[128 = 0]
[71] [159 130 137 127  91 185 163  95 123 130 124 130  63 196 107 116 153 151
 123 127  93 135 168 116 116 104 174 138 147 109 147 155 137 154 186  98
 119 121 131]
[57] [120 141 128 112 138 120 141 153 134 111 130 125 126 148 128 127 137 149
 143 122 148 109 148 145 118 128 136 136 136 116 139 119 109 109 151 130
 122 130 123]
[76] [ 98 153 138  83 165 133 122 116 128 102  95 105 156  93 149 123 145 132
 109 159 111 114 144 116 125 118 113 128 109 148 107 153 131 122 114 138
 139 109 133]
[62] [118 143 132 124 119 122 126 153 127 143 152 165 122  73 118 150 127 117
  68 163 158 124  89 119 121  95  82 166 156 151 141 120 135  95 124 139
  97  95 144]
[56] [118  62 115 170 119 126 134 116 112 110 121 143 144  80 113 169 162 107
 154 140 141 124 135  98 108 130 115 139 114 116 104 136 141  97 144 181
 128 144 170]
[57] [170 147 109 151 163 118 119 116 129 157 138 147 137 113 159 150 112 106
  64 116 118 148 102 147 101 112 105 143 115 163 136 126 181 162  81  83
 119 152 133]
[178 149 133 131 148 147 129  90 151 153 163 136 143 117 167 171 110 116
  79  83  97 144 115 141  93 107  81 144 100 188  87 132 191 164 102  67
 101 159 138]	[57]
[76] [167 140 120 106  93  73 159 117 158 178 110 127  64 150 139 134 135  63
 128 112 130 144 168 131 124 110 141 109 144 138 139 133 115  80  85 104
 180 141 103]
[74] [131 137 126 134 119 154  84 124 154 106 143 145 135 100 154 106  99 111
 138 114  45 151  78 146 107 176 102 111 126 167 153 127  89 156 103 169
 120 172 128]
[82] [ 78 128  99 147 130 146 119 107 122 194 123 128 124  62 133 134 137 167
 151 134 119  99 161 110 195 180 110 151 145 161 151 133 158  90 150  89
 166  99  65]
[56] [136 119 153 167 102 137 161 145 165  71 145 177 149 101 142 160 108 212
 178 147 132  98 161 106  99 119 144 140  77 133 121  98 142 100 121 155
 155 176  63]
[70] [130 117 126 163 148  87 137 127 110 155 153 108 147 135 165 102 148 140
 129 136 163  95 129 148 180 140 138 149 139 157 152 125 143 139 188  95
 135 128  88]
[83] [155 101 161 127 154  57 107 106 144 123 144  82  88 126 104 140 159 136
  95 141 134 147 133 103 144 159 141  85 194 145 125 134 113 132 142  71
 121 183 113]
[139 149 160 149  98 149 104  89 130 134 141 135 134 185 123 104 123 154
 152 108 141 102 162 115 102 178 129  81  56  72 106 162 129 177 123 123
  24 113 144]	[62]
[173  92 128 147 123 172 171 128 106 100 103 116  84  99 140 130 109 105
  79 107 151 121 164 139 166 118 159 128 118 136 142  92  72 160 224  74
 140 116  86]	[83]
[66] [149 121  35 107 112 133 134 152 125 132 107 133 117  92 167 119 149  41
 209 146 150 118  63 152 131 100  85 149  79  99 101 120  71 106  74 148
  80 134 162]
[152 133 144 117 136 123 141 101 132 142 122 136 138 116 157 160 121 129
 112 112 125 130 129 129 120 120 123 116 124 156 100 118 173 145 117 125
 143 135 115]	[57]
[124 123 156 148 125 124 143 144 115 127 156 157 127 131 121 107 129 103
 153 106 131 127 103 122 157 162 124 127 111 107 138 102 122 144 131 126
  90 147 143]	[76]
[123 109 120 150 166 136 133 143 131  80 145 121 117 120 139 140 139 106
 128 134 124 137 128 142 140 146 135 176 118 118 128 168 138 102 101 123
 125 139 130]	[66]
[78] [129 151 140 119  77 107 115 135 144 134 135 128 117 130 161 132 123 119
 109 146 165 116 132 133 125  84 130 122 150 125 141 144 138 169 121 198
  89 130  95]
[70] [141 161 191 116 136  97 174 201 180 161 161  82 133 107 174 121 183 155
 106 118 109 109 155 200 153 154 225 132 208 178 198 183 144 186 178 111
 179 164   4]
[115 152 142 155 138 154 117 140 120 106 142 128 139 100 109 133 175 144
 150 136 135 154 134 112 140 138 114 134 144 112 127 133 123 150 121 146
 130 137 128]	[76]
[83] [124 109 196 127 128  70 131 107  93 158 151 101 104 163 141 100 143 129
 147 160 171 129 172 147 147  95 134 100 171 126 128 158 169 117 147 155
 109 129  99]
[66] [130 137 141 114 147  86  97 133 137  99  60 135 131 131 131 101  86  25
 143  93 188 140 111 132  75 105 137  90 107 156  53 127 161 143 103 114
 140 136 101]
[74] [148 144 152 140 151 108 120 132 113 104 187 112 103 168 118  77 104 101
 163 189  84 158 153  87  52 120  40 121 164 152 169 221  92 182 133  83
 127 116 108]
[132 150 146 137  92 125 144 131 149 108 130 135 103 168 169  74  75 177
 126 158 105 114 147 131 151  88 171  99  92 147 107  62 123 123  79  75
 137 158  94]	[56]
[167  84 100 122 147 155 143 145 137 126 148 127 156 111  84  97 143 112
 103 154  91 120 142 128  85 148 120 134 139  68 129 104 158 113 121 137
 121 143 143]	[82]
[112 151  83  67  75 150 101 131 146  95 100 142 105 121  84 182  99 124
 136  85 106 176 131 120  42 103 111  96 111  84  82 114 125  77  35 196
 119 134 194]	[70]
[78] [146 128 125 125 152 155 153 144 112 153 131 120  80 153 110 145 144 117
 153 113 118 110 164 118 101 110 121 117 137 175 116 123 158 136 142 153
  97  95 117]
[62] [120 134 158 127 138 147 126 110  98 116 125 109 118 187 145 127 131 141
 156 121 131 144 147 145 130 177 126 141  87  81 135 168 160 141 126 122
  70 113 102]
[144 163 103 113 164 167 146  55 113  71 123 152 167 152 125 107 103 138
 146 171 111 140 126 106 139 114 159 103 165  89 157 147 156 173 141  69
 124 174 149]	[71]
[150 119 121 131  76 123 115 125 147 199 146 148 124 147 149 132 133 179
 144 154 132 126 113 103 143 129 116 147 131 102 179 109  94 141 167 130
 100 139 160]	[66]
[122 140 139 117 132 146 130 130 143 125 119 116 115 125 115 150 148 122
 148 139  86 156 142 157 122 125 155 101 140 140 128 111 124 125 114 152
 157 148 117]	[70]
[116 127 134 131 138 124  90 144 128 149 131 124 126 129 138 129 128 133
 145 147 129 124 126 131 142 120 137 112 129 139 105 134 134 148 131 128
 110 149 121]	[66]
[116 112 145 144 162 141 128 101 153 147 138 140 156 118 121 119 137 107
  97 138 126  97 126 121 162 121 125 157 123 124 147 128 127 146 151 109
 113 126 129]	[70]
[ 89  89 135 120 196 139 139 178 115  52 121 114 123 106 107 127 132  95
 117 103 124 155 136 133  99 126 117 168 121 151  89 162 145 133  96  98
 156 101 125]	[66]
[126 126 122 148 147 115 131 123 104 153 159 132 148 167 136 106 137 117
 109 176 180  71 116 139 180 117 122 151 143 164 138 122 152 126 182 123
 118 112 133]	[70]
[145 115 145 126 139  98 114 129 107 135  96 125 110  95 123 109 119 135
 133 131 160 150 141 142 127 146 150 127 129 187 123 119 120 124 136 131
 131 125 110]	[71]
[ 90 121 115 132  73  88 124  83 140 130 126 135 109 143 145 129 136 122
 116  90 123 152 112  85 102 128  90 136  84 152 132  99 172 155 168 119
 136 125 131]	[74]
[136 171 155 187 140 127 131 149 116 116 151 115  96  97 149 161 150 148
 140 152 160 158  92 126 141 103 113 146 148 139 133 136 159 128 126 157
 117 109 176]	[62]
[126 123 119 131 108 161 118  94  91 122 114 136 145 120 103 112  93 111
 123 125 140 126 123  94 112 131  96 139 107 112 108 107 121 131 103 109
 102 109 154]	[70]
[134 150 115 125 154 123 123 123 111 109 147 120 183 107 140 125 100 137
 124 134 139 146 141 137 140 143 140 120 106 134 148 142 125 133 131 121
 145 141 148]	[71]
[150 133 150 113 181 138 139 135 109 125 137 130 128 130 134 138 140 126
 164 164  87 151 123 166 145  84 118 135 162 156 166  84 106 138 128 140
 120 116  97]	[74]
[145 107 108 145 142 126  90 130 125  91 173 142 151 122 121 145 125 149
 146 108 107 162 108 110 122 117 103 147 133 116 165 118 151 124 158 136
 114 136 144]	[76]
[149 135  85 140 122 125 124 121 116 162 112 108 118 137 151 122 144 114
 159 135 102 122  90 119 148 127 107 117 121 110 134 125  97 126 150 154
 107 132 129]	[66]
